Below are the code and all the weights of a small trained network. Each question names an input and a class and asks about switching units off, where a switched-off unit gives its printed mean instead of its output.

import numpy as np


def w(rows, s, z=0):
    codes = np.array(rows[::2]) - 128.0
    scale = np.full(codes.shape[1], s)
    scale[-1] = z or s
    return codes * scale


def f(y):
    return y / 2 * (1 + np.tanh(0.7978845608 * (y + 0.044715 * y**3)))


def log_softmax(a):
    a = a - a.max(-1, keepdims=True)
    return a - np.log(np.exp(a).sum(-1, keepdims=True))


def net(x, mask):
    res = np.array(x, float).reshape(1, 3) / 4 @ E
    y = f(res @ A[0][:, :-1].T + A[0][:, -1])
    res = res + np.where(mask, y, B[0][:, -1]) @ B[0][:, :-1]
    return log_softmax(res[-1] @ U[:, :-1].T + U[:, -1])


A, B = {}, {}
E = w([
[214,91,39,189,42,77,207,2],'x0',
[206,32,113,9,185,37,49,113],'x1',
[212,200,51,174,226,211,49,83],'x2',
],0.0049)
A[0] = w([
[66,216,156,214,82,198,191,156,73],'N1',
[184,45,136,16,174,53,55,123,124],'N2',
[59,215,158,228,80,197,187,159,78],'N3',
[125,122,124,128,133,131,132,128,128],'N4',
[66,206,149,200,79,206,188,150,39],'N5',
[61,214,152,211,86,204,200,156,75],'N6',
[65,151,189,93,191,157,68,227,83],'N7',
[216,211,38,187,232,227,32,94,49],'N8',
[54,221,166,216,83,199,188,142,76],'N9',
[56,69,200,87,45,59,205,175,1],'N10',
[67,149,201,87,190,169,69,219,69],'N11',
[76,171,209,89,187,149,67,227,90],'N12',
[55,65,212,95,53,56,207,169,7],'N13',
[46,62,193,87,46,63,198,169,5],'N14',
[66,206,152,216,76,203,185,159,66],'N15',
[187,46,144,30,177,39,46,127,118],'N16',
[176,37,129,31,185,39,50,128,121],'N17',
[208,83,30,183,37,72,217,14,176],'N18',
[129,132,120,117,127,132,136,132,128],'N19',
[189,47,128,18,174,47,56,135,119],'N20',
[64,155,199,88,191,160,67,218,78],'N21',
[72,161,200,85,186,158,69,224,74],'N22',
[217,215,38,179,235,225,27,86,50],'N23',
[207,78,35,184,42,70,222,3,179],'N24',
],0.0043,0.00092)
B[0] = w([
[160,54,52,95,98,196,143,111,196],'N1',
[167,55,49,92,90,210,145,129,201],'N2',
[159,56,53,87,96,198,143,117,202],'N3',
[136,128,128,128,133,127,125,120,128],'N4',
[161,69,66,88,101,190,142,115,186],'N5',
[160,57,51,89,98,197,144,122,199],'N6',
[176,193,152,203,73,96,62,188,198],'N7',
[13,144,215,44,243,45,224,24,229],'N8',
[162,59,50,88,98,196,145,116,201],'N9',
[46,150,200,77,210,60,190,57,184],'N10',
[178,189,169,197,66,92,59,190,198],'N11',
[184,193,156,199,75,93,55,195,202],'N12',
[51,150,201,79,211,54,201,56,185],'N13',
[45,151,203,68,211,55,197,50,183],'N14',
[163,62,56,88,99,194,145,115,194],'N15',
[168,59,44,94,92,202,144,120,202],'N16',
[169,53,49,95,87,207,151,127,203],'N17',
[195,235,190,234,57,61,31,232,250],'N18',
[129,126,133,127,127,131,127,128,128],'N19',
[170,55,49,87,88,210,144,119,202],'N20',
[187,191,162,198,74,94,65,193,199],'N21',
[172,189,151,197,85,107,74,186,198],'N22',
[1,143,230,47,251,33,232,24,231],'N23',
[197,236,197,234,60,68,20,229,253],'N24',
],0.0048,0.0042)
U = w([
[173,207,150,223,82,106,48,189,208],'0',
[149,31,7,94,107,209,145,124,156],'1',
[31,148,193,88,200,80,192,74,12],'2',
],0.014,0.0011)

Each question gives the input, the list of numbers given to net, and the class t.
The units are the neurons (one row each of A and B). Each row of codes is followed by its name. A weight is (code - 128) times the scale printed after its matrix; where a second scale follows, it is the last column's (A, B and U).
mask holds one flag per neuron, in row order. A switched-off neuron (its flag False) gives its mean, the last column of its row in B, instead of its output. The means were averaged over made-up inputs and are rounded, as every weight is.
A unit's drop is (log p(t) with every unit on - log p(t) with that unit switched off) / (log p(t) with every unit on - log p(t) with every unit switched off).
The circuit of an input: a set's keep is (log p(t) with only the set's units on - log p(t) with every unit switched off) / (log p(t) with every unit on - log p(t) with every unit switched off). Starting from the 12 units with the biggest drops (on a tie, the unit counted first), units are removed one at a time, each time the one whose removal leaves the highest keep (on an exact tie, the one counted first), for as long as the keep stays at least 0.8.
circuit, biggest first: the units of the circuit, biggest drop first
top k neurons: the k neurons with the biggest drops, biggest first
drop of u: that unit's drop, to one decimal
input [5,2,7], class 2: circuit, biggest first : (N23)
input [-1,-2,0], class 1: top 2 neurons : (N24 N18)
input [7,7,5], class 0: top 2 neurons : (N24 N18)
input [7,3,-7], class 0: top 2 neurons : (N24 N18)
input [5,-1,6], class 2: top 2 neurons : (N23 N8)
input [-1,-1,2], class 2: top 2 neurons : (N24 N18)
input [5,-1,-6], class 2: drop of N7 : 0.4
input [-3,-8,-6], class 1: drop of N9 : 0.0
input [7,7,-1], class 0: drop of N18 : 1.6
input [7,6,-4], class 0: drop of N24 : 0.9
input [6,5,5], class 0: top 2 neurons : (N24 N18)
